[[ 3 24 40 34 19  5 54]
 [80 38 24 46 62 20 39]
 [22 23 39 34 18 15 48]
 [ 4 14 13 41 48 25 29]
 [16 31 45 46 27 37 13]] Out: 4

[[44 55 53 38 45 52 45 45 51 46 57]
 [56 22 55 76 32 27 51 72 36 60 54]
 [45 59 50 36 52 57 47 40 54 44 51]
 [49 43 51 53 44 46 48 54 47 50 53]
 [47 47 52 48 43 46 47 51 47 50 53]
 [53 43 46 58 50 43 52 53 46 50 45]
 [42 79 42 18 68 73 49 21 64 37 43]
 [52 37 50 57 44 41 48 56 45 53 53]
 [47 60 48 35 55 58 46 38 55 43 48]
 [54 18 63 77 21 23 46 80 32 62 64]
 [52 36 50 64 43 38 50 60 42 54 49]] Out: 54

[[101  71 109  87 126  84  70 133  80  94  73 104  95 108 114]
 [ 86  94  78  86  80  87  96  74  81 105  93  83 106  85  94]
 [ 78  86  95  80  81  84  91  68  74 117  94  90  83  85  81]
 [ 84  69  78  81  92 112  92 115  71 101  73  78  83  73 107]
 [ 87  66 106 105  97  87  83  56  71  70  95  93  82  99  47]
 [107  78  88  86 131  79  66 102  73  87  68  63  96  78  83]
 [ 92 195  95 126 137  32 104  92 188 106 113  47 108  62 108]
 [ 71  98 144  52  85 119 106  94 113  95 111 133 111 101 114]
 [ 91  91  85  83  72 102  88  74  88  70  95  87 103  85  80]
 [ 87  92  79  87  68 122  92  75  93  94  83  92 100  92  89]
 [ 85  87 106  66 120  84  79 107  81 110  80  71  92  65 103]] Out: 87

[[5 5 5 4 5 5 5 3 4 4 6 4 6 3 5 5]
 [4 5 4 4 4 5 5 4 6 5 5 4 4 5 4 4]
 [4 4 4 4 4 4 4 5 4 5 4 5 6 4 6 4]
 [5 4 4 5 4 4 5 5 4 4 4 5 5 4 5 5]
 [5 5 5 3 4 5 4 5 5 4 5 5 5 4 5 4]
 [4 3 6 3 3 4 3 5 2 4 4 4 6 4 6 4]
 [5 5 5 4 5 5 5 4 5 5 5 4 4 5 4 5]
 [4 4 4 4 5 4 5 5 4 4 4 5 5 5 4 5]
 [4 4 3 4 4 3 5 7 5 4 4 6 4 6 4 5]
 [4 4 4 4 4 4 4 6 5 5 4 5 5 5 5 4]
 [5 5 4 4 4 5 6 5 5 4 5 5 4 5 4 5]
 [4 5 5 4 5 5 5 4 4 4 5 4 5 4 5 5]] Out: 5

[[ -6   1 -20  28   6  12  42]
 [  1  22  10  -8  13  14 -14]
 [  4   0   9  24 -10  -2   8]
 [ 18  33 -12 -33  32  16 -10]
 [ -1  34 -21 -30  24  28  -7]
 [  8  11  16  22  11   7  -4]
 [ 50  34  27 -48  36 -14 -17]
 [  3   6  26  23  -5  17   9]
 [  4  -1  15  43   1 -23  37]] Out: 3

[[  -1 -381 -366 -152  -99 -116 -427 -483  -82 -289  586]
 [-476   91 -496  -61  -53 -126 -119 -403   24 -231   17]
 [ 117   54 -194 -162  -89 -192 -336 -111 -186  -93  370]
 [-202  122 -147 -180   21  -20   12  -72  -23  -19  364]
 [ -72 -623  -21 -221 -243   95  -15 -139 -121  182  242]
 [-252  -95  -51 -161 -140  -79 -146 -322 -110 -102   39]
 [-431 -629 -419 -177 -353 -403   52 -186 -478   18 -200]
 [ -95 -215 -225 -652 -126 -184 -155 -198 -485  -54 -235]
 [ -92  132 -119 -264 -137   17 -203 -344 -285  -86  275]] Out: -95
---
[ 35 -54  20 -83 -72   9 -46]
20

[[-18 -16  28  30]
 [  0 -25 -37  71]]
28

[[ 12 -14 -16  24  44]
 [ 14 -14   6 -27 -79]]
-16

[[-11  19 -19   0 -36]
 [ 45 -33 -12   2  49]
 [ -6   4 -64  31  40]]
-19

[[-29 -29  37  28]
 [  0 -77 -36 -25]
 [-17  64  -1 -25]]
37

[ 58  49 -69 -36   3 -28]
-69

[[-17  44  36 -44   2   9  17]
 [  9 -47  11  -9  -7   3 -29]
 [ 22  -3  60   8 -63  12   8]]
36
---
[[ 28  -5 -11  -6 -13  28]
 [-31  10   3  -7  13 -39]
 [-54   2  20 -25   3 -63]] Answer: -25

[[ 16  11 -32   1  30]
 [ 19 -29 -32 -75  25]
 [ 18 -24  -8 -59  40]] Answer: -8

[[-42 -18   2 -74]
 [-26  59  34 -27]
 [ 28  72  41 -49]] Answer: 72

[[-10  12 -35  55  19]
 [ 16   9  53  37  11]
 [ 16 -73  12  55  19]] Answer: 12

[[-10  -1  33 -46 -47  49 -50]
 [ -8  27   6 -30 -45  -7 -51]
 [-72  77 -67   5 -11  -3  33]] Answer: -11

[[-70 -39 -20  11 -30]
 [-52 -19 -17  -1 -21]
 [ 15 -29  13   0  28]] Answer: 13

[[ 10   9  -5  22]
 [ 24  14 -11  44]
 [ 83 -14 -30   5]] Answer: -14
---
[-57 -23 -85 -69  58   2] => -69
[ 21  18 -41 -63] => 18
[-66   9  41  13 -63 -18] => 13
[ 37  -5 -57  35  66] => -57
[-79 -63 -30 -35] => -63
[-74  89   7  43  41  -2] => 43
[ -4  78   4 -20  80  28] => -20
[ 16 -60  28 -12  66 -11] => -12
[ 43 -39  78 -19] => -39
[-77 -26  51  19] => -26
---
[[1.48, -0.81, 1.03, 1.64], [1.33, 0.92, -1.45, 0.78], [-0.58, 1.73, -1.22, -1.42]]: 1.48
[[35.69, 56.70, 146.92, 139.37], [112.17, -64.22, -34.12, -39.02], [-195.95, 75.18, 53.34, 62.29]]: 35.69
[[-0.182, 0.141, 0.020, -0.158, -0.094], [0.127, 0.053, 0.077, 0.110, 0.077], [0.025, 0.072, 0.176, -0.034, -0.083]]: -0.182
[[-83.6, 145.9, -43.3, -13.0, 4.6, 115.8, -101.0], [24.0, -63.8, -29.8, -102.2, 67.2, -55.9, 25.8], [-24.3, -44.2, -16.7, -47.1, -19.5, 6.5, -135.4]]: -83.6
[[0.092, 0.045, 0.002, 0.010, -0.007], [0.100, -0.185, 0.084, -0.063, -0.001], [0.154, -0.004, 0.074, -0.040, -0.001]]: 0.092
[[-0.21, 0.11, -0.14, 0.00], [-0.10, -0.22, -0.11, -0.14], [-0.13, -0.22, -0.11, -0.12]]: -0.21
[[-16.17, 0.07, 9.99, 1.73], [-13.53, 6.30, 10.38, -10.15], [12.25, -1.14, -17.61, 14.34]]: -16.17
---
[-42 -62   4 -69]: 4, -69

[ 69 -40 -37 -30  14 -17 -64]: 69, -64

[-18 -59 -89   2  12]: 12, -89

[[ 79  86 -71  -5 -11  -7]
 [-85 -75  50   5  55  23]
 [-75 -51  10 -12 -47 -39]]: 86, -85

[[-62 -83 -38  80]
 [ 26 -61 -57 -60]
 [ -9  12 -39  87]]: 87, -83

[-14  80   5   1]: 80, -14
---
[[404, 730, 357, 239, -149, -349, -317], [411, 729, 380, 185, -40, -369, -336], [563, 602, 673, -4, 175, -628, -313]] >> -317, 563
[8258, 4694, 2576, 9396, 3318, 3263, 9532] >> 9532, 8258
[[58, 48, 22, 83, 34], [44, 41, 46, 48, 36], [48, 54, 18, 74, 50]] >> 34, 48
[[69, 88, 18, 38, 99, 80, 20], [15, 61, 37, 82, 68, 58, 7], [23, 40, 93, 90, 32, 47, 75]] >> 20, 23
[[22, 38, 9, 247], [14, 35, 12, 230]] >> 247, 14
[[848, 585, 611, 204, 550, 691], [504, 952, 756, 498, 892, 145], [804, 979, 986, 536, 849, 476]] >> 691, 804
[[98, 82, 51, 61, 35], [71, 52, 94, 68, 23]] >> 35, 71
[13, -28, 31, -27, -44] >> -44, 13
---
[-51  36  16 -37  10  74] ==> -37
[-38 -87  28  43] ==> -87
[ 70 -51  78   4 -53] ==> 78
[  9 -10 -64  -9   2  -5] ==> -9
[ 62 -37  87  18 -34] ==> 87
[-22 -66  20 -28 -14] ==> 20
[ 57  36  52 -46 -13 -65  12] ==> -13
---
[[ 19  36 -10   9]
 [ 75 -24 -18   0]
 [-11  22 -23 -57]] out 19

[[-50  -5   0  44 -39  29]
 [-38  -2 -33  32 -34  23]
 [ 57 -35  78   1  63  36]] out -50

[[-64  -4 -42  -3]
 [-43 -70 -47 -73]
 [  2  70 -70  12]] out -64

[[ 26 -26 -25  25  53 -28 -23]
 [ -9  63 -45  37   4 -47  15]
 [ 51 -51  39   3  -1   3  -8]] out 26

[[ 16  20  16  14  72  10]
 [ -6  23  27   7  14 -29]
 [  4   2   4 -11  25  -9]] out 16

[[ 27  26  11  66  14  84]
 [  8  17 -12  62  -3  67]
 [ 13  16 -16  62 -10  59]] out 27

[[ -2  -3  59  20  -4  -9  39]
 [ 51  12  -5 -45  64  -1  88]
 [-17 -33   9  23 -63  66 -30]] out -2

[[-25 -29 -33 -79 -60]
 [-39 -13  18 -12 -21]
 [ 58  14  28  43  44]] out -25
---
[ 83 -78  80  -9 -85] => -85
[-89  12 -21 -50] => -50
[  5 -84 -16 -16  29 -66] => -66
[  1 -19   9 -80  37  29] => 29
[-14  10  65  87  -8 -83 -11] => -11
[  9  52   8  67 -29  37] => 37
[-45 -29 -48  57  68 -46 -60] => -60
[  0  41 -12  17  69 -14  -3] => -3
[-17 -39  87  19  60 -34 -27] => -27
